[128 = 0]

109	46	106	163	185	102	141	118	136	85	103	125	127	136	149	130	118	155	142	91	137	183	141	144	127	142	64	133	107	110	139	128	143	197	129	117	112	120	127	146	118	140	125	100	109	102	156	136	155	107	157	130	164	124	130	128	212	54	142	139	128	121	152	114	107	139	86	131	166	105 -> <22>:LC
128	164	92	135	135	138	142	129	134	89	123	119	147	161	128	164	133	166	137	158	119	112	151	96	128	145	90	120	116	100	129	127	157	176	120	120	127	120	130	147	152	139	135	82	129	104	118	143	142	127	134	91	155	100	140	123	131	80	94	129	131	121	127	142	123	133	108	144	128	126 -> <19>:DJ
131	114	89	144	162	135	128	117	132	84	83	145	113	159	159	120	128	147	145	115	128	188	138	127	128	130	76	121	109	112	137	129	135	192	112	121	115	111	112	149	111	126	117	93	111	128	129	144	197	123	137	149	127	168	106	105	174	86	151	149	132	133	149	120	127	134	98	126	138	120 -> <22>:QL
109	128	116	140	162	119	118	119	139	116	69	130	96	135	172	122	129	151	135	119	134	163	113	138	133	111	88	128	113	113	147	125	140	172	116	127	71	140	132	141	122	116	126	100	108	118	157	127	132	104	134	139	119	135	129	106	162	114	137	157	104	128	162	151	119	119	118	115	124	134 -> <22>:LC
130	187	121	131	114	132	124	131	116	108	113	135	120	152	131	130	135	154	134	170	119	122	126	125	155	126	131	102	130	98	126	113	149	124	119	131	90	117	149	144	121	103	113	97	141	129	116	129	130	144	126	125	123	126	127	125	93	135	102	164	125	135	115	154	147	131	121	148	111	132 -> <19>:DJ
116	116	135	150	143	89	108	93	143	104	94	124	94	135	145	108	123	142	141	117	136	129	129	122	131	125	48	123	126	125	175	120	132	185	118	118	79	141	131	138	119	111	102	110	114	116	147	108	130	107	136	158	122	133	128	119	157	104	164	155	129	129	138	122	119	130	122	125	141	135 -> <22>:QL
123	171	115	134	119	141	142	136	123	109	123	112	135	163	123	146	135	163	136	165	124	110	149	106	140	124	104	115	122	118	120	107	152	142	117	127	128	111	138	134	137	125	130	98	132	119	123	127	129	137	111	126	144	130	135	127	95	109	84	150	124	141	118	159	132	118	92	154	125	114 -> <19>:DJ
144	186	115	129	117	134	141	128	92	96	137	132	144	140	112	135	127	147	120	186	131	99	144	121	141	124	127	120	147	127	151	109	144	104	138	124	113	98	122	139	142	141	125	94	118	120	114	124	118	138	131	103	122	129	176	132	70	121	78	149	134	155	130	135	124	125	122	138	131	127 -> <19>:Nr
105	116	116	138	116	114	121	117	139	118	106	121	113	140	157	140	124	119	139	112	132	145	128	135	133	132	107	135	118	133	132	132	132	63	129	122	99	137	128	145	114	87	121	105	115	128	140	115	137	119	138	137	139	135	117	109	157	104	156	136	117	135	144	126	128	137	119	125	135	127 -> <22>:QL
122	189	103	153	135	147	163	135	129	103	123	121	150	159	106	132	120	169	128	159	171	99	168	136	145	134	98	94	117	97	117	118	144	156	124	113	133	116	132	151	134	134	126	99	135	104	109	134	133	133	133	113	121	123	139	132	117	95	90	130	139	132	144	128	124	131	107	150	136	116 -> <19>:DJ
128	87	115	139	157	107	120	117	127	95	93	142	111	128	128	119	128	131	140	97	155	157	126	123	126	128	92	134	123	134	137	130	122	156	130	121	96	124	87	133	121	138	142	119	112	129	140	122	127	103	134	144	133	118	125	129	167	109	160	138	125	138	151	119	125	118	115	121	140	125 -> <22>:QL
125	174	112	136	124	131	126	143	115	106	124	120	165	170	117	146	140	187	128	158	118	90	149	135	138	129	100	118	114	91	124	95	157	151	121	122	138	128	145	120	139	126	117	85	121	114	111	135	116	138	136	124	175	118	153	129	117	81	78	131	133	126	123	115	148	135	85	149	116	120 -> <19>:DJ
124	188	107	130	117	135	136	126	150	93	113	132	158	150	96	133	132	177	134	171	128	107	141	137	139	130	120	126	134	74	134	90	146	137	118	117	137	113	131	120	148	161	131	120	132	108	97	115	153	135	117	102	132	120	147	125	113	107	76	151	130	144	128	142	150	119	115	146	114	117 -> <19>:Nr
142	182	120	131	121	138	143	135	123	102	127	116	148	163	125	136	128	161	118	156	122	101	148	134	162	125	117	102	110	102	89	109	132	155	119	118	119	104	124	138	133	149	137	103	125	115	105	134	148	139	128	117	151	107	143	119	120	92	93	139	150	116	125	134	135	129	99	146	117	132 -> <19>:DJ
119	108	107	149	150	89	119	108	143	100	80	104	109	143	141	121	125	156	135	112	124	155	145	144	128	119	81	125	115	121	145	132	128	172	111	131	109	114	126	135	101	126	136	97	103	117	151	118	134	108	128	130	139	134	135	126	172	96	153	145	127	143	140	117	130	140	107	131	123	104 -> <22>:LC
136	168	112	135	119	140	120	130	124	100	127	129	155	162	127	138	135	156	126	172	118	112	169	131	143	125	102	108	134	113	129	107	155	160	102	132	115	100	176	143	141	132	130	87	152	123	112	145	129	134	122	114	187	121	137	123	96	106	91	158	125	143	130	128	125	121	97	129	129	123 -> <19>:Nr
114	109	118	143	144	104	119	108	140	89	80	127	100	126	177	116	122	156	129	116	135	153	134	136	96	109	102	127	132	133	144	139	124	175	123	123	90	122	115	145	115	190	129	110	109	121	149	131	134	114	136	140	149	141	119	127	170	115	166	145	123	125	148	119	119	137	107	117	152	121 -> <22>:QL
125	129	111	144	150	95	156	113	139	90	110	130	122	144	149	127	145	157	133	110	130	182	132	142	125	120	77	134	114	129	135	114	157	185	117	113	104	119	119	119	116	153	108	118	109	113	151	122	143	113	139	131	145	130	126	134	183	80	146	141	126	135	153	134	134	126	125	125	130	127 -> <22>:QL
143	185	100	133	118	118	143	153	123	114	132	118	150	154	104	154	134	147	150	184	136	115	133	119	154	140	127	121	132	114	129	106	145	129	118	133	126	114	156	131	142	145	129	121	143	106	102	130	127	133	118	112	127	126	141	116	84	123	88	148	132	117	139	146	134	122	126	148	125	135 -> <19>:Nr
90	132	151	147	153	105	129	123	135	106	80	124	91	130	149	126	124	157	136	124	124	152	121	123	111	106	119	136	113	144	99	128	134	153	104	143	65	162	126	131	134	131	129	111	127	125	138	114	126	110	133	143	128	141	120	118	160	123	135	163	116	131	136	138	135	117	113	151	124	124 -> <22>:LC
135	178	119	116	111	135	131	131	132	106	125	118	172	156	125	137	130	157	127	174	126	108	134	134	137	116	117	115	128	98	116	91	146	136	120	151	130	114	132	134	131	131	138	97	124	112	121	131	137	137	116	125	178	122	137	135	109	120	77	159	129	136	135	134	129	128	109	152	125	124 -> <19>:Nr
114	106	117	146	177	118	122	105	135	104	96	141	108	131	140	140	119	137	133	109	125	172	121	123	117	116	102	127	117	133	124	137	124	140	133	131	90	135	121	144	146	122	118	106	120	119	137	116	124	155	136	141	141	133	116	126	170	117	145	151	103	128	151	126	117	111	115	120	122	111 -> <22>:QL
109	103	103	132	175	93	143	116	127	81	87	113	131	152	162	106	147	147	118	95	138	169	153	139	126	145	49	121	92	114	137	128	124	210	119	126	102	115	121	142	119	158	129	71	113	107	162	144	146	102	147	136	172	127	122	115	212	79	132	127	119	137	141	107	127	137	72	133	127	120 -> <22>:QL
136	181	112	134	129	136	147	133	130	99	132	122	157	170	115	151	135	175	137	163	133	97	165	125	156	122	84	126	115	90	122	74	156	166	119	129	127	124	143	121	135	138	137	92	126	105	95	137	135	130	123	117	202	121	153	122	124	80	64	148	137	131	136	139	136	135	100	161	127	103 -> <19>:Nr
121	179	104	134	159	143	166	149	119	84	125	115	180	198	109	136	127	180	139	140	131	122	171	132	133	151	56	114	123	68	117	113	146	228	134	118	163	100	124	134	108	160	136	104	125	53	121	150	142	147	136	90	184	108	141	115	155	57	69	124	135	143	133	114	134	144	93	157	137	117 -> <19>:Nr
123	177	108	119	116	139	132	128	128	117	132	138	142	151	117	143	141	164	128	179	125	88	137	127	144	123	126	121	127	90	133	94	137	123	118	118	104	111	132	122	143	88	119	121	129	142	109	110	127	141	135	119	144	115	151	122	89	127	73	128	126	136	120	145	135	122	109	146	100	131 -> <19>:Nr
135	119	119	137	145	101	140	118	134	128	77	143	81	122	155	115	125	137	145	127	127	152	109	107	131	100	125	135	124	122	147	127	129	140	126	135	57	136	117	136	92	120	132	111	129	130	138	84	113	119	124	152	104	133	123	120	148	128	146	162	115	120	137	146	136	123	131	125	130	121 -> <22>:LC
136	182	112	136	125	139	136	131	128	109	125	133	152	155	123	126	131	156	124	173	126	113	140	117	140	115	132	112	137	121	126	116	183	145	122	154	129	103	128	152	138	115	127	88	141	116	121	131	123	148	133	128	143	117	128	112	82	110	110	169	135	125	133	116	121	120	121	138	139	130 -> <19>:DJ
119	121	104	150	153	104	127	113	142	88	84	140	109	135	150	120	164	133	149	141	126	168	131	125	121	103	102	135	118	124	155	116	143	159	131	129	72	137	127	146	121	127	116	103	119	136	150	126	139	114	139	137	122	118	128	126	155	104	133	150	109	130	141	149	118	141	117	131	137	126 -> <22>:QL
146	203	116	131	78	144	87	124	122	108	103	135	99	133	136	121	136	132	130	201	124	94	124	112	168	91	170	139	142	129	145	111	161	67	93	141	53	111	135	155	143	84	130	71	157	123	103	103	105	145	123	142	83	131	128	139	28	166	104	195	127	149	122	160	143	115	151	146	123	150 -> <19>:DJ
119	109	138	129	126	115	98	115	132	118	101	106	158	133	133	110	127	149	139	112	96	133	133	129	118	122	62	123	128	129	144	102	165	148	125	123	112	134	121	136	118	140	126	140	124	117	123	122	105	118	147	134	145	121	116	135	149	105	151	132	126	129	130	111	127	119	111	125	136	126 -> <22>:QL
117	162	131	119	147	149	147	122	123	96	123	120	170	171	115	147	129	172	121	148	138	116	170	155	130	154	74	111	124	70	133	105	143	181	115	122	159	117	129	153	118	136	149	88	117	109	118	157	145	127	134	124	172	95	150	134	143	62	79	126	131	132	127	124	131	137	95	153	127	124 -> <19>:DJ
128	112	138	142	143	103	127	123	132	123	101	133	114	131	143	111	131	167	159	115	114	148	124	121	124	118	104	128	113	111	125	124	109	151	135	120	101	129	131	146	121	136	130	114	124	119	122	122	125	132	126	138	136	134	145	130	157	116	139	142	136	129	123	128	128	123	115	119	120	126 -> <22>:QL
120	96	121	129	154	109	163	113	132	107	100	130	113	123	150	125	130	147	133	96	133	150	136	156	108	122	96	133	115	122	126	127	113	169	127	121	109	138	128	117	117	134	131	111	105	123	146	121	133	97	137	134	150	127	128	116	203	89	144	119	130	120	140	119	129	132	112	116	128	110 -> <22>:QL
156	171	112	117	125	148	149	144	123	93	131	105	173	161	106	128	130	163	118	168	124	94	156	137	136	136	97	105	130	92	126	106	145	138	122	123	139	125	134	122	131	138	139	96	120	110	100	117	99	124	142	127	159	126	115	109	115	93	53	147	157	139	125	139	123	126	83	144	120	126 -> <19>:Nr
129	130	123	137	171	100	155	127	140	105	99	114	108	158	137	128	123	148	134	80	129	154	133	130	119	126	88	132	108	116	147	126	120	161	112	148	81	127	127	113	113	134	134	114	107	111	143	126	135	127	130	121	137	124	129	123	182	104	151	133	136	129	140	125	132	132	103	117	129	124 -> <22>:LC
138	146	118	138	148	112	115	112	136	138	85	136	112	136	154	115	118	119	136	122	125	144	131	116	137	114	125	111	78	119	106	128	128	142	122	119	72	129	133	150	124	120	125	104	134	134	144	102	126	135	137	136	109	119	145	128	145	134	152	156	124	126	135	135	136	127	102	123	103	122 -> <22>:QL
124	103	118	141	148	97	128	109	128	102	100	136	104	129	139	129	122	139	130	106	138	160	133	128	116	109	92	135	107	129	143	125	128	174	126	115	95	118	128	139	112	139	131	120	116	121	137	118	120	105	144	139	130	130	143	127	165	98	170	168	120	144	130	131	132	121	105	116	143	120 -> <22>:QL
121	165	107	149	143	145	124	133	126	132	141	132	121	156	133	127	142	145	125	149	93	114	142	164	141	126	122	117	123	99	131	123	134	140	113	124	123	113	126	149	121	122	118	86	120	122	125	146	143	117	131	124	136	106	120	124	117	114	100	135	132	141	126	128	127	144	114	131	122	118 -> <19>:DJ
144	168	113	109	97	148	125	130	117	124	139	134	138	145	114	128	119	164	141	186	123	102	135	111	148	128	141	117	129	106	120	98	154	106	111	137	113	104	139	125	148	127	126	119	148	124	104	101	133	136	130	135	114	129	146	136	67	133	84	154	128	139	117	138	129	126	132	145	120	118 -> <19>:Nr
132	187	121	130	113	107	118	149	122	88	131	94	150	160	127	131	135	175	133	179	130	94	147	74	158	114	101	120	135	103	113	99	142	143	115	138	101	126	129	124	114	129	135	97	124	120	95	129	138	135	131	123	141	127	134	121	106	123	68	150	125	128	107	120	122	126	103	150	123	132 -> <19>:Nr
129	179	112	130	111	132	165	151	119	97	159	119	182	161	98	139	133	170	122	155	150	98	159	127	162	147	109	120	132	107	122	102	213	141	115	129	142	100	135	128	141	168	131	113	141	110	112	102	117	132	128	109	124	126	137	134	110	105	68	138	139	147	140	111	126	128	117	153	130	139 -> <19>:Nr
132	112	113	146	132	106	134	111	140	86	81	127	87	133	151	128	134	147	140	117	131	157	122	124	130	116	111	139	112	112	130	128	135	146	128	121	76	133	121	131	115	121	135	115	133	131	140	114	138	121	129	135	118	138	140	122	143	122	138	141	128	139	126	136	134	129	113	117	131	135 -> <22>:LC

180	113	120	92	121	124	117	121	137	190	174	133	144	81	155	153	155	121	151	152	127	132	129	127	74	142	133	137	121	83	76	129	119	138	124	137	132	121	137	109	139	152	123	129	123	100	137	137	113	152	137	107	165	139	144	137	102	131	115	207	138	139	127	123	111	131	139	133	108	116 -> (10):HC
163	118	126	80	128	116	131	130	143	145	150	143	131	100	135	140	151	125	166	141	123	144	83	121	56	128	142	121	139	73	76	145	115	170	127	140	142	132	144	116	143	112	123	124	132	125	145	133	117	125	146	91	167	126	140	114	98	123	133	163	141	139	118	125	110	136	153	144	109	114 -> (14):QB
165	116	123	76	131	117	124	141	142	147	151	137	133	111	139	133	150	124	158	133	123	141	56	127	69	131	145	121	148	67	86	146	125	158	128	139	129	130	159	115	134	118	124	115	128	114	138	156	124	124	139	103	164	122	137	111	98	119	144	169	134	143	115	125	106	132	147	137	125	125 -> (14):DD
190	119	109	128	115	105	126	97	140	106	139	148	147	99	134	145	143	131	181	150	120	142	151	106	26	114	150	115	107	157	62	146	112	175	140	141	166	138	139	122	129	107	124	136	138	135	135	94	111	122	152	96	172	140	134	83	124	117	177	177	128	144	115	119	132	140	143	152	107	113 -> (4):DQ
160	113	130	83	131	117	121	146	149	155	155	142	131	98	113	142	145	122	164	133	124	136	100	127	66	139	144	124	143	86	85	138	118	143	126	137	125	131	150	108	147	125	125	125	128	114	138	152	116	124	139	91	166	131	145	105	94	123	144	189	140	151	118	126	109	143	144	137	120	130 -> (14):Fr
152	117	124	104	139	117	118	128	139	146	154	132	131	106	138	143	154	122	156	128	126	150	63	129	84	127	145	129	159	60	82	136	129	171	120	132	114	125	145	109	149	119	123	116	125	114	134	166	122	125	131	105	176	129	136	107	98	113	133	188	131	134	115	130	105	133	138	139	112	129 -> (14):DD
